Below is a small trained network, with its code and all its weights. Each question gives an input and a target symbol and asks what happens when units are switched off, that is, made to give their printed mean instead of their output.

import numpy as np


def w(rows, s, z=0):
    codes = np.array(rows[::2]) - 128.0
    scale = np.full(codes.shape[1], s)
    scale[-1] = z or s
    return codes * scale


def norm(h):
    return h / np.sqrt((h * h).mean(-1, keepdims=True) + 1e-5)


def f(y):
    return y / 2 * (1 + np.tanh(0.7978845608 * (y + 0.044715 * y**3)))


def softmax(a):
    e = np.exp(a - a.max(-1, keepdims=True))
    return e / e.sum(-1, keepdims=True)


def log_softmax(a):
    a = a - a.max(-1, keepdims=True)
    return a - np.log(np.exp(a).sum(-1, keepdims=True))


def net(x, mask):
    ids = ['ΓΘΛΞΠΩαβδεζστφψ'.index(c) for c in x.split()]
    T = len(ids)
    res = E[ids] + P[:T]
    u = 0
    for l in range(2):
        r = norm(res)
        for j in range(3):
            rows = slice(2 * j, 2 * j + 2)
            q, k, v = (r @ M[l][rows].T for M in (Q, K, V))
            z = softmax(np.where(np.tri(T) > 0, q @ k.T / 2**0.5, -1e9)) @ v
            o = O[l][rows]
            res = res + np.where(mask[u + j], z, o[:, -1]) @ o[:, :-1]
        u += 3
        y = f(norm(res) @ A[l][:, :-1].T + A[l][:, -1])
        res = res + np.where(mask[u : u + 8], y, B[l][:, -1]) @ B[l][:, :-1]
        u += 8
    return log_softmax(norm(res)[-1] @ U[:, :-1].T + U[:, -1])


Q, K, V, O, A, B = {}, {}, {}, {}, {}, {}
E = w([
[92,104,115,96,4,126,160,187,112,84,160,153],'Γ',
[107,108,92,130,161,113,201,91,168,66,131,107],'Θ',
[147,73,134,175,160,54,118,148,25,177,152,190],'Λ',
[87,160,166,153,134,82,201,157,152,87,130,106],'Ξ',
[163,85,91,100,186,156,108,87,129,92,129,109],'Π',
[147,144,118,117,152,157,39,141,143,137,111,125],'Ω',
[150,109,137,124,90,137,189,117,111,64,124,173],'α',
[181,110,125,98,90,168,90,119,123,97,128,145],'β',
[136,193,158,166,142,161,108,107,103,111,78,138],'δ',
[134,112,169,66,139,118,124,159,178,95,138,90],'ε',
[122,150,164,133,225,114,130,119,167,108,97,97],'ζ',
[118,126,40,174,109,117,144,93,148,87,148,125],'σ',
[81,186,155,153,71,125,79,206,163,139,139,115],'τ',
[121,126,35,162,94,139,113,115,167,99,170,157],'φ',
[104,198,121,214,68,136,166,131,99,91,102,171],'ψ',
],0.0016)
P = w([
[114,130,115,108,118,155,138,104,94,137,113,95],'0',
[111,161,142,143,144,113,115,153,120,29,171,161],'1',
[180,79,102,172,157,169,149,235,144,117,114,118],'2',
[165,157,92,113,141,109,132,212,166,88,85,157],'3',
[98,6,177,199,109,119,77,86,125,132,99,101],'4',
[136,239,133,72,149,106,157,118,135,147,230,196],'5',
[128,121,185,119,90,61,124,7,136,205,176,155],'6',
[136,221,126,123,181,195,155,232,158,60,167,190],'7',
[84,10,149,158,87,53,89,66,175,116,53,91],'8',
[123,81,113,182,133,122,83,197,179,6,61,133],'9',
],0.0021)
Q[0] = w([
[105,67,161,142,94,85,95,68,135,138,95,99],'0.h1',
[118,88,122,164,140,134,104,184,125,65,69,127],'0.h1',
[104,71,139,146,92,91,104,94,130,141,70,99],'0.h2',
[137,155,130,91,113,111,159,81,120,214,162,129],'0.h2',
[96,71,137,164,107,104,70,114,133,70,76,110],'0.h3',
[124,115,123,96,85,65,129,42,124,254,99,131],'0.h3',
],0.0098)
K[0] = w([
[130,235,103,58,152,74,120,127,137,97,163,194],'0.h1',
[78,136,191,139,88,125,110,3,117,143,208,134],'0.h1',
[117,232,122,65,134,86,127,111,130,91,175,183],'0.h2',
[149,148,59,114,146,138,143,229,158,91,75,133],'0.h2',
[101,210,176,57,131,25,108,17,106,128,227,207],'0.h3',
[149,232,59,75,152,172,155,197,182,55,122,140],'0.h3',
],0.0058)
V[0] = w([
[114,228,156,200,179,143,80,124,154,145,76,120],'0.h1',
[40,165,55,149,102,102,161,117,186,136,172,90],'0.h1',
[185,75,34,146,227,164,55,68,138,167,137,133],'0.h2',
[123,89,139,230,153,28,152,149,71,143,171,210],'0.h2',
[103,120,113,132,78,113,10,230,166,169,165,128],'0.h3',
[92,131,166,66,253,62,166,166,175,128,141,58],'0.h3',
],0.0034)
O[0] = w([
[142,199,140,111,132,69,191,170,60,43,128,110,90],'0.h1',
[160,176,132,136,176,155,109,79,107,112,245,133,67],'0.h1',
[128,26,209,193,90,129,170,72,96,108,114,63,154],'0.h2',
[181,156,195,94,106,69,133,57,114,145,115,204,252],'0.h2',
[143,70,88,181,152,100,2,124,134,59,77,130,100],'0.h3',
[166,140,179,150,133,204,187,200,139,69,84,189,136],'0.h3',
],0.0038,0.0028)
A[0] = w([
[134,43,126,159,112,94,210,117,111,176,123,128,130],'0.n1',
[111,171,99,70,139,109,80,70,216,243,175,151,7],'0.n2',
[120,192,104,165,91,65,166,160,111,123,130,195,158],'0.n3',
[156,174,195,111,131,191,183,122,146,253,197,154,73],'0.n4',
[102,116,144,202,217,150,117,124,191,83,57,167,174],'0.n5',
[130,132,138,129,152,80,127,19,91,86,231,74,100],'0.n6',
[88,61,63,171,96,119,43,72,178,189,146,118,97],'0.n7',
[240,103,142,125,143,37,72,134,74,191,48,188,95],'0.n8',
],0.0036,0.002)
B[0] = w([
[127,219,177,101,122,172,45,110,161,91,77,148,173],'0.n1',
[150,33,154,160,89,103,177,181,17,139,121,171,145],'0.n2',
[172,60,186,48,173,144,88,124,205,134,110,42,166],'0.n3',
[129,102,71,160,117,75,156,38,156,5,139,118,153],'0.n4',
[154,107,131,80,5,118,122,157,125,124,176,162,179],'0.n5',
[225,134,125,154,48,142,123,220,180,159,88,111,139],'0.n6',
[150,186,196,124,216,70,181,184,201,88,119,152,158],'0.n7',
[113,152,95,96,56,151,214,122,222,57,148,96,253],'0.n8',
],0.003,0.0047)
Q[1] = w([
[194,27,201,133,29,55,161,161,254,5,50,145],'1.h1',
[107,225,86,93,240,178,90,139,11,210,205,117],'1.h1',
[90,104,108,184,182,198,126,223,83,134,84,69],'1.h2',
[164,125,172,72,51,90,138,82,200,94,134,199],'1.h2',
[194,101,167,103,103,101,119,216,206,7,129,173],'1.h3',
[27,186,36,142,191,173,116,102,39,213,166,75],'1.h3',
],0.0056)
K[1] = w([
[75,158,56,117,130,160,153,93,81,196,105,100],'1.h1',
[227,62,205,142,101,86,93,148,187,64,151,169],'1.h1',
[254,45,208,143,86,30,73,205,126,50,100,221],'1.h2',
[95,175,34,125,163,159,143,99,88,247,150,74],'1.h2',
[57,164,88,117,125,163,172,85,103,201,110,88],'1.h3',
[221,94,202,131,97,70,90,139,191,70,121,188],'1.h3',
],0.0056)
V[1] = w([
[68,187,72,114,140,96,141,172,29,141,114,143],'1.h1',
[95,85,164,227,147,195,150,124,65,110,77,55],'1.h1',
[199,228,149,164,69,138,129,123,133,104,181,60],'1.h2',
[81,152,86,130,157,150,178,84,181,223,195,69],'1.h2',
[159,134,84,123,110,223,95,175,154,110,180,146],'1.h3',
[93,168,185,84,158,180,254,128,94,94,127,178],'1.h3',
],0.0031)
O[1] = w([
[169,136,149,102,204,109,178,181,125,47,178,96,61],'1.h1',
[138,213,180,121,136,109,58,143,28,134,110,187,144],'1.h1',
[184,159,131,114,99,190,87,94,112,191,130,15,183],'1.h2',
[67,86,113,193,153,203,120,216,145,166,83,73,223],'1.h2',
[82,101,159,151,110,108,109,111,109,153,244,103,80],'1.h3',
[143,5,171,105,200,149,61,85,127,131,106,137,253],'1.h3',
],0.0031,0.0025)
A[1] = w([
[152,194,152,115,141,81,56,64,41,167,110,193,80],'1.n1',
[77,191,64,189,78,137,137,113,141,197,110,78,78],'1.n2',
[103,221,93,186,87,99,180,175,114,89,85,187,78],'1.n3',
[85,31,169,167,169,184,109,143,181,151,69,103,91],'1.n4',
[82,174,83,172,197,181,107,175,45,114,180,88,6],'1.n5',
[137,156,72,110,88,100,246,174,194,90,198,99,20],'1.n6',
[112,180,112,83,212,170,176,123,157,217,160,194,108],'1.n7',
[181,117,2,131,188,59,69,163,126,191,156,138,122],'1.n8',
],0.0046,0.0023)
B[1] = w([
[113,116,14,107,148,161,136,163,187,149,166,136,142],'1.n1',
[223,103,151,151,217,48,111,134,176,108,150,215,120],'1.n2',
[150,50,102,158,141,141,91,51,103,92,128,63,144],'1.n3',
[109,223,79,148,147,121,140,73,86,133,123,161,254],'1.n4',
[167,87,104,80,71,120,116,99,191,132,67,161,135],'1.n5',
[126,119,101,102,152,123,84,104,50,216,84,154,177],'1.n6',
[212,28,243,117,90,35,4,102,114,63,106,147,100],'1.n7',
[81,223,219,136,45,126,183,64,75,78,160,116,125],'1.n8',
],0.0041,0.0028)
U = w([
[57,123,210,141,83,73,140,152,112,121,216,175,198],'Γ',
[111,87,87,164,180,187,174,39,168,104,222,81,135],'Θ',
[129,130,139,87,56,117,166,70,194,129,63,161,254],'Λ',
[187,80,151,58,223,124,37,91,124,125,145,174,23],'Ξ',
[62,197,155,178,123,187,86,64,54,179,100,125,86],'Π',
[117,43,123,192,91,93,73,130,72,56,67,65,85],'Ω',
[98,44,81,139,153,79,200,139,74,173,127,173,93],'α',
[68,173,94,174,222,57,145,176,189,110,82,171,195],'β',
[112,140,93,68,163,143,161,180,144,174,104,1,125],'δ',
[95,100,67,108,99,210,73,219,152,174,130,186,107],'ε',
[171,170,198,110,176,174,208,189,84,60,92,128,139],'ζ',
[218,111,133,199,118,129,128,143,145,187,163,107,82],'σ',
[136,234,40,86,108,101,109,118,112,38,176,117,58],'τ',
[197,171,157,188,126,123,109,156,165,179,145,109,40],'φ',
[151,145,108,85,95,90,142,112,41,216,158,82,196],'ψ',
],0.0054,0.00089)

Each question gives the input, a string of symbols that net reads in full, and the target symbol t.
The units are the heads (2 rows each of Q, K, V and O) and the neurons (one row each of A and B). Each row of codes is followed by its name. A weight is (code - 128) times the scale printed after its matrix; where a second scale follows, it is the last column's (O, A, B and U).
mask holds one flag per unit, layer by layer, with each layer's heads first. A switched-off unit (its flag False) gives its mean, the last column of its rows in O or B, instead of its output. The means were averaged over made-up inputs and are rounded, as every weight is.
A unit's drop is (log p(t) with every unit on - log p(t) with that unit switched off) / (log p(t) with every unit on - log p(t) with every unit switched off).
The circuit of an input: a set's keep is (log p(t) with only the set's units on - log p(t) with every unit switched off) / (log p(t) with every unit on - log p(t) with every unit switched off). Starting from the 12 units with the biggest drops (on a tie, the unit counted first), units are removed one at a time, each time the one whose removal leaves the highest keep (on an exact tie, the one counted first), for as long as the keep stays at least 0.8.
circuit, biggest first: the units of the circuit, biggest drop first
most important unit: the unit with the biggest drop
k most important neurons: the k neurons with the biggest drops, biggest first
drop of u: that unit's drop, to one decimal
input ζ δ Λ τ Ω Θ, target Ξ: circuit, biggest first : 1.h3, 0.h3
input σ Θ β τ ε τ, target β: circuit, biggest first : 0.h3, 0.h2, 0.n7
input β Λ Ξ ε, target Ω: most important neuron : 1.n3
input α ψ ε, target α: 3 most important neurons : 0.n2, 0.n4, 1.n7
input ε Π α Λ Λ, target Π: 4 most important neurons : 0.n1, 0.n2, 1.n4, 1.n2
input Γ Λ Θ ζ, target α: 2 most important neurons : 0.n2, 1.n6
input ε τ ψ τ δ, target τ: circuit, biggest first : 0.h2, 0.h1
input Λ Λ Π ε Λ φ ε Λ, target Λ: circuit, biggest first : 0.h2, 0.n8, 0.h1
input Ω ε β ε δ Ω, target β: circuit, biggest first : 0.h2, 0.n7, 0.h3
input Π Ω Λ, target ε: 4 most important neurons : 1.n1, 0.n1, 0.n8, 1.n4
input Ω β ε Λ ε ζ Θ Λ Θ, target ζ: 2 most important neurons : 0.n3, 1.n4
input Ω ε Ω Λ ε Θ Γ, target τ: 3 most important neurons : 1.n1, 0.n8, 1.n3
input Θ Θ Π ε Λ, target Π: 2 most important neurons : 1.n4, 0.n8
input τ ε Λ, target ψ: most important unit : 1.n6
input Λ Ω Λ, target Λ: circuit, biggest first : 0.h2, 0.n8
input Λ Λ β δ ε ε Ξ ε, target ε: 2 most important neurons : 0.n5, 0.n3
input Π Θ Λ ε, target ε: 3 most important neurons : 0.n8, 1.n1, 0.n3
input ε Λ Ξ Λ, target ε: 2 most important neurons : 0.n8, 1.n6
input α β β, target α: 3 most important neurons : 0.n2, 0.n4, 1.n7
input Π Λ Λ Ξ, target Π: most important unit : 0.h2
input Ω Λ Γ ε, target τ: 2 most important neurons : 0.n8, 1.n1
input φ Λ α Π, target σ: 2 most important neurons : 1.n2, 0.n6
input Ω ε Λ ζ, target τ: 2 most important neurons : 0.n8, 1.n1
input Ξ τ Λ ε, target Θ: drop of 1.h2 : 0.1
input ψ α ζ ε, target ψ: drop of 1.n8 : 0.2
input ε σ Λ ζ Ω ζ Ξ ε, target Γ: drop of 1.h2 : 0.1
input Ω Π Ξ α, target Ω: most important unit : 0.h2
input ζ Λ τ Λ Θ Λ σ, target Ξ: drop of 0.n5 : 0.0
